Here is a tiny trained network, its code and every weight. The questions are about switching its units off for an input and a class, where a switched-off unit gives its printed mean instead of its output.

import numpy as np


def w(rows, s, z=0):
    codes = np.array(rows[::2]) - 128.0
    scale = np.full(codes.shape[1], s)
    scale[-1] = z or s
    return codes * scale


def f(y):
    return y / 2 * (1 + np.tanh(0.7978845608 * (y + 0.044715 * y**3)))


def log_softmax(a):
    a = a - a.max(-1, keepdims=True)
    return a - np.log(np.exp(a).sum(-1, keepdims=True))


def net(x, mask):
    res = np.array(x, float).reshape(1, 3) / 4 @ E
    y = f(res @ A[0][:, :-1].T + A[0][:, -1])
    res = res + np.where(mask, y, B[0][:, -1]) @ B[0][:, :-1]
    return log_softmax(res[-1] @ U[:, :-1].T + U[:, -1])


A, B = {}, {}
E = w([
[124,136,180,186,91,219,34],'x0',
[109,203,138,190,6,141,181],'x1',
[227,6,212,148,135,49,148],'x2',
],0.012)
A[0] = w([
[44,189,157,161,69,141,205,173],'neuron 0',
[79,133,64,37,166,105,149,126],'neuron 1',
[143,124,136,245,39,157,121,28],'neuron 2',
[74,162,99,48,108,138,233,253],'neuron 3',
[197,132,187,181,104,201,69,145],'neuron 4',
[99,192,54,128,191,131,71,108],'neuron 5',
[132,93,175,182,25,91,187,118],'neuron 6',
[92,158,176,176,102,214,45,176],'neuron 7',
[161,131,144,155,71,183,172,77],'neuron 8',
],0.012,0.0043)
B[0] = w([
[51,160,126,205,49,52,213,245],'neuron 0',
[193,77,52,141,209,167,160,222],'neuron 1',
[169,182,89,254,178,134,80,218],'neuron 2',
[128,224,149,198,125,56,129,248],'neuron 3',
[74,52,90,188,170,159,66,225],'neuron 4',
[208,158,64,55,137,205,93,212],'neuron 5',
[195,205,179,122,200,119,108,231],'neuron 6',
[99,2,118,95,98,226,96,244],'neuron 7',
[130,246,85,166,168,153,127,178],'neuron 8',
],0.0098,0.015)
U = w([
[224,164,2,209,228,156,60,49],'0',
[224,23,171,93,227,66,201,151],'1',
[49,208,53,147,71,16,166,16],'2',
[212,212,252,167,156,30,117,178],'3',
[112,135,96,15,163,239,29,254],'4',
[153,35,209,133,214,110,15,164],'5',
[44,139,82,225,78,161,113,60],'6',
],0.0088,0.004)

Each question gives the input, the list of numbers given to net, and the class t.
The units are the neurons (one row each of A and B). Each row of codes is followed by its name. A weight is (code - 128) times the scale printed after its matrix; where a second scale follows, it is the last column's (A, B and U).
mask holds one flag per neuron, in row order. A switched-off neuron (its flag False) gives its mean, the last column of its row in B, instead of its output. The means were averaged over made-up inputs and are rounded, as every weight is.
A unit's drop is (log p(t) with every unit on - log p(t) with that unit switched off) / (log p(t) with every unit on - log p(t) with every unit switched off).
The circuit of an input: a set's keep is (log p(t) with only the set's units on - log p(t) with every unit switched off) / (log p(t) with every unit on - log p(t) with every unit switched off). Starting from all 9 units, units are removed one at a time, each time the one whose removal leaves the highest keep (on an exact tie, the one counted first), for as long as the keep stays at least 0.8.
circuit, biggest first: the units of the circuit, biggest drop first
top k neurons: the k neurons with the biggest drops, biggest first
drop when u is switched off: that unit's drop, to one decimal
input [-3,2,6], class 3: circuit, biggest first => [neuron 1]
input [-1,7,7], class 3: top 2 neurons => [neuron 6; neuron 1]
input [6,0,7], class 5: circuit, biggest first => [neuron 1; neuron 3]
input [-1,2,8], class 3: top 2 neurons => [neuron 7; neuron 6]
input [-4,3,8], class 3: top 3 neurons => [neuron 6; neuron 7; neuron 1]
input [1,5,0], class 6: top 3 neurons => [neuron 0; neuron 1; neuron 5]
input [2,4,0], class 6: top 3 neurons => [neuron 0; neuron 1; neuron 5]
input [0,3,4], class 3: top 4 neurons => [neuron 1; neuron 7; neuron 5; neuron 6]
input [-6,1,-6], class 2: top 3 neurons => [neuron 0; neuron 3; neuron 2]
input [8,1,-3], class 6: top 2 neurons => [neuron 7; neuron 2]
input [6,-5,1], class 5: top 3 neurons => [neuron 5; neuron 4; neuron 8]
input [1,3,-8], class 6: top 2 neurons => [neuron 7; neuron 0]
input [-1,1,-7], class 2: top 4 neurons => [neuron 0; neuron 2; neuron 3; neuron 4]
input [5,5,-2], class 6: circuit, biggest first => [neuron 0]
input [-6,-6,2], class 1: drop when neuron 2 is switched off => 0.2
input [-8,5,-2], class 2: drop when neuron 0 is switched off => 0.1
input [-6,0,4], class 1: drop when neuron 0 is switched off => 0.3
input [-2,-2,8], class 1: drop when neuron 2 is switched off => 0.4
